Below are the code and all the weights of a small trained network. Each question names an input and a target symbol and asks about switching units off, where a switched-off unit gives its printed mean instead of its output.

import numpy as np


def w(rows, s, z=0):
    codes = np.array(rows[::2]) - 128.0
    scale = np.full(codes.shape[1], s)
    scale[-1] = z or s
    return codes * scale


def norm(h):
    return h / np.sqrt((h * h).mean(-1, keepdims=True) + 1e-5)


def softmax(a):
    e = np.exp(a - a.max(-1, keepdims=True))
    return e / e.sum(-1, keepdims=True)


def log_softmax(a):
    a = a - a.max(-1, keepdims=True)
    return a - np.log(np.exp(a).sum(-1, keepdims=True))


def net(x, mask):
    ids = ['αβγδηπτφω'.index(c) for c in x.split()]
    T = len(ids)
    res = E[ids] + P[:T]
    u = 0
    for l in range(3):
        r = norm(res)
        for j in range(2):
            rows = slice(2 * j, 2 * j + 2)
            q, k, v = (r @ M[l][rows].T for M in (Q, K, V))
            z = softmax(np.where(np.tri(T) > 0, q @ k.T / 2**0.5, -1e9)) @ v
            o = O[l][rows]
            res = res + np.where(mask[u + j], z, o[:, -1]) @ o[:, :-1]
        u += 2
    return log_softmax(norm(res)[-1] @ U[:, :-1].T + U[:, -1])


Q, K, V, O = {}, {}, {}, {}
E = w([
[85,199,118],'α',
[83,138,54],'β',
[60,177,86],'γ',
[96,194,106],'δ',
[57,254,163],'η',
[139,91,147],'π',
[143,62,136],'τ',
[169,187,140],'φ',
[139,163,211],'ω',
],0.015)
P = w([
[127,186,133],'0',
[113,185,167],'1',
[105,103,140],'2',
[141,145,143],'3',
[135,132,143],'4',
[136,62,255],'5',
[86,136,119],'6',
[127,123,113],'7',
[116,133,109],'8',
[79,144,126],'9',
],0.0095)
Q[0] = w([
[64,112,173],'L0H1',
[115,91,150],'L0H1',
[133,125,108],'L0H2',
[250,77,135],'L0H2',
],0.023)
K[0] = w([
[84,190,139],'L0H1',
[120,124,171],'L0H1',
[125,113,119],'L0H2',
[250,46,188],'L0H2',
],0.019)
V[0] = w([
[99,190,171],'L0H1',
[192,103,93],'L0H1',
[118,95,178],'L0H2',
[254,173,77],'L0H2',
],0.0078)
O[0] = w([
[217,179,190,253],'L0H1',
[48,109,84,35],'L0H1',
[73,211,163,102],'L0H2',
[90,2,164,68],'L0H2',
],0.005,0.0048)
Q[1] = w([
[105,153,174],'L1H1',
[148,145,121],'L1H1',
[144,250,12],'L1H2',
[135,144,185],'L1H2',
],0.02)
K[1] = w([
[135,136,83],'L1H1',
[98,101,114],'L1H1',
[107,2,225],'L1H2',
[166,134,29],'L1H2',
],0.02)
V[1] = w([
[154,174,111],'L1H1',
[179,109,39],'L1H1',
[152,96,252],'L1H2',
[57,117,93],'L1H2',
],0.019)
O[1] = w([
[153,82,89,254],'L1H1',
[129,127,8,54],'L1H1',
[197,214,102,211],'L1H2',
[78,153,180,34],'L1H2',
],0.017,0.0073)
Q[2] = w([
[149,128,177],'L2H1',
[182,95,118],'L2H1',
[43,249,72],'L2H2',
[113,107,188],'L2H2',
],0.017)
K[2] = w([
[113,130,92],'L2H1',
[111,101,149],'L2H1',
[153,208,6],'L2H2',
[75,82,118],'L2H2',
],0.018)
V[2] = w([
[192,24,33],'L2H1',
[7,174,50],'L2H1',
[106,249,105],'L2H2',
[106,184,223],'L2H2',
],0.017)
O[2] = w([
[77,239,104,146],'L2H1',
[147,55,7,3],'L2H1',
[217,98,45,96],'L2H2',
[193,22,147,148],'L2H2',
],0.014,0.011)
U = w([
[129,204,162,76],'α',
[77,130,20,255],'β',
[106,169,104,126],'γ',
[87,254,140,108],'δ',
[194,44,124,176],'η',
[154,162,131,96],'π',
[153,153,138,79],'τ',
[127,229,142,146],'φ',
[179,156,158,78],'ω',
],0.0099,0.0038)

Each question gives the input, a string of symbols that net reads in full, and the target symbol t.
The units are the heads (2 rows each of Q, K, V and O). Each row of codes is followed by its name. A weight is (code - 128) times the scale printed after its matrix; where a second scale follows, it is the last column's (O and U).
mask holds one flag per head, layer by layer. A switched-off head (its flag False) gives its mean, the last column of its rows in O, instead of its output. The means were averaged over made-up inputs and are rounded, as every weight is.
A unit's drop is (log p(t) with every unit on - log p(t) with that unit switched off) / (log p(t) with every unit on - log p(t) with every unit switched off).
The circuit of an input: a set's keep is (log p(t) with only the set's units on - log p(t) with every unit switched off) / (log p(t) with every unit on - log p(t) with every unit switched off). Starting from all 6 units, units are removed one at a time, each time the one whose removal leaves the highest keep (on an exact tie, the one counted first), for as long as the keep stays at least 0.8.
circuit, biggest first: the units of the circuit, biggest drop first
unit that matters most: the unit with the biggest drop
heads that matter: for each layer, one digit per head in row order, 1 if its drop is at least 0.15 and else 0, layers parted by /
drop when u is switched off: that unit's drop, to one decimal
input γ η δ η, target η: circuit, biggest first -> [L1H2; L2H1]
input τ ω γ α α, target η: circuit, biggest first -> [L0H1; L2H1; L1H2]
input η φ φ, target η: circuit, biggest first -> [L2H2; L1H1]
input η γ β, target η: heads that matter -> 00 / 00 / 01
input τ γ δ φ, target η: heads that matter -> 10 / 00 / 10
input τ ω δ φ φ π, target η: circuit, biggest first -> [L0H1; L2H1; L1H2]
input τ γ δ η, target η: heads that matter -> 10 / 00 / 10
input τ φ ω ω δ τ ω η δ ω, target η: heads that matter -> 10 / 10 / 10
input τ δ α α ω β β, target η: unit that matters most -> L0H1
input τ δ γ π ω π α τ τ δ, target η: circuit, biggest first -> [L0H1; L2H2; L0H2; L1H1]
input β φ φ, target β: circuit, biggest first -> [L1H1; L2H1; L1H2]
input β α δ, target β: circuit, biggest first -> [L1H1; L2H1]
input τ ω γ, target η: drop when L0H1 is switched off -> 0.6
input β γ η, target β: drop when L0H2 is switched off -> 0.0
input β γ ω, target β: drop when L1H1 is switched off -> 0.3
